Below is a small trained network, with its code and all its weights. Each question gives an input and a class and asks what happens when units are switched off, that is, made to give their printed mean instead of their output.

import numpy as np


def w(rows, s, z=0):
    codes = np.array(rows[::2]) - 128.0
    scale = np.full(codes.shape[1], s)
    scale[-1] = z or s
    return codes * scale


def f(y):
    return np.maximum(y, 0)


def log_softmax(a):
    a = a - a.max(-1, keepdims=True)
    return a - np.log(np.exp(a).sum(-1, keepdims=True))


def net(x, mask):
    res = np.array(x, float).reshape(1, 6) / 4 @ E
    y = f(res @ A[0][:, :-1].T + A[0][:, -1])
    res = res + np.where(mask, y, B[0][:, -1]) @ B[0][:, :-1]
    return log_softmax(res[-1] @ U[:, :-1].T + U[:, -1])


A, B = {}, {}
E = w([
[17,51,35,36,201,73,123],'x0',
[159,172,136,76,151,11,209],'x1',
[8,171,134,59,74,220,230],'x2',
[155,219,40,60,70,231,77],'x3',
[241,75,91,2,242,112,122],'x4',
[58,251,245,63,189,179,93],'x5',
],0.0074)
A[0] = w([
[135,147,190,192,172,97,78,93],'N0',
[140,136,50,194,95,181,118,107],'N1',
[129,135,187,114,229,96,192,52],'N2',
[188,142,53,126,116,91,109,171],'N3',
[181,141,122,71,174,124,164,170],'N4',
[157,145,116,166,117,112,172,66],'N5',
[96,182,179,139,74,114,153,59],'N6',
[143,107,161,188,126,143,191,71],'N7',
[92,135,88,50,98,181,154,168],'N8',
[126,190,83,72,157,83,98,137],'N9',
[88,249,169,154,118,128,231,143],'N10',
[184,126,108,189,90,148,75,171],'N11',
[99,29,53,93,163,56,170,149],'N12',
[161,179,191,168,98,173,59,82],'N13',
[150,69,175,153,85,176,143,2],'N14',
[90,137,97,116,193,161,50,149],'N15',
],0.013,0.0054)
B[0] = w([
[140,175,93,60,155,197,88,185],'N0',
[197,111,138,151,184,165,182,189],'N1',
[119,125,101,119,208,167,183,189],'N2',
[151,104,140,88,125,80,163,183],'N3',
[142,148,65,95,158,129,136,190],'N4',
[122,114,136,70,114,127,140,154],'N5',
[94,107,95,131,45,119,97,193],'N6',
[131,112,118,77,128,97,123,168],'N7',
[91,208,163,93,161,191,100,213],'N8',
[158,89,81,68,104,100,126,175],'N9',
[42,112,179,135,5,66,100,251],'N10',
[151,61,76,160,137,129,198,196],'N11',
[105,72,139,196,87,16,172,219],'N12',
[76,108,128,159,134,71,118,210],'N13',
[185,94,133,106,128,99,157,157],'N14',
[84,130,122,73,124,114,103,177],'N15',
],0.011,0.017)
U = w([
[104,74,158,216,79,2,125,101],'0',
[70,138,149,182,244,140,158,118],'1',
[183,144,160,197,139,170,187,76],'2',
[225,93,126,119,184,49,178,226],'3',
[101,180,144,25,121,160,75,226],'4',
[228,213,215,175,170,94,81,2],'5',
[132,125,146,248,75,169,99,38],'6',
],0.0094,0.0041)

Each question gives the input, the list of numbers given to net, and the class t.
The units are the neurons (one row each of A and B). Each row of codes is followed by its name. A weight is (code - 128) times the scale printed after its matrix; where a second scale follows, it is the last column's (A, B and U).
mask holds one flag per neuron, in row order. A switched-off neuron (its flag False) gives its mean, the last column of its row in B, instead of its output. The means were averaged over made-up inputs and are rounded, as every weight is.
A unit's drop is (log p(t) with every unit on - log p(t) with that unit switched off) / (log p(t) with every unit on - log p(t) with every unit switched off).
The circuit of an input: a set's keep is (log p(t) with only the set's units on - log p(t) with every unit switched off) / (log p(t) with every unit on - log p(t) with every unit switched off). Starting from the 12 units with the biggest drops (on a tie, the unit counted first), units are removed one at a time, each time the one whose removal leaves the highest keep (on an exact tie, the one counted first), for as long as the keep stays at least 0.8.
circuit, biggest first: the units of the circuit, biggest drop first
top k neurons: the k neurons with the biggest drops, biggest first
drop when u is switched off: that unit's drop, to one decimal
input [0,-7,6,6,-4,-5], class 2: circuit, biggest first -> (N1)
input [-7,-3,8,-4,3,-5], class 3: top 2 neurons -> (N12, N14)
input [-1,-7,-6,-7,3,-5], class 3: top 2 neurons -> (N10, N0)
input [-3,-3,-1,-3,-6,-4], class 3: circuit, biggest first -> (N10, N1)
input [6,-8,0,4,-5,1], class 4: top 2 neurons -> (N15, N12)
input [0,2,-1,4,1,0], class 4: top 3 neurons -> (N12, N1, N11)
input [4,0,-5,-5,-3,3], class 1: top 2 neurons -> (N10, N0)
input [3,7,-5,-8,2,-1], class 3: top 2 neurons -> (N10, N2)
input [8,-8,-5,-8,5,7], class 1: top 3 neurons -> (N2, N10, N12)
input [-6,0,-6,7,0,-7], class 3: drop when N5 is switched off -> 0.0
input [1,-3,-7,-6,3,6], class 4: drop when N11 is switched off -> 0.1
input [-1,1,1,-7,5,4], class 1: drop when N9 is switched off -> 0.1
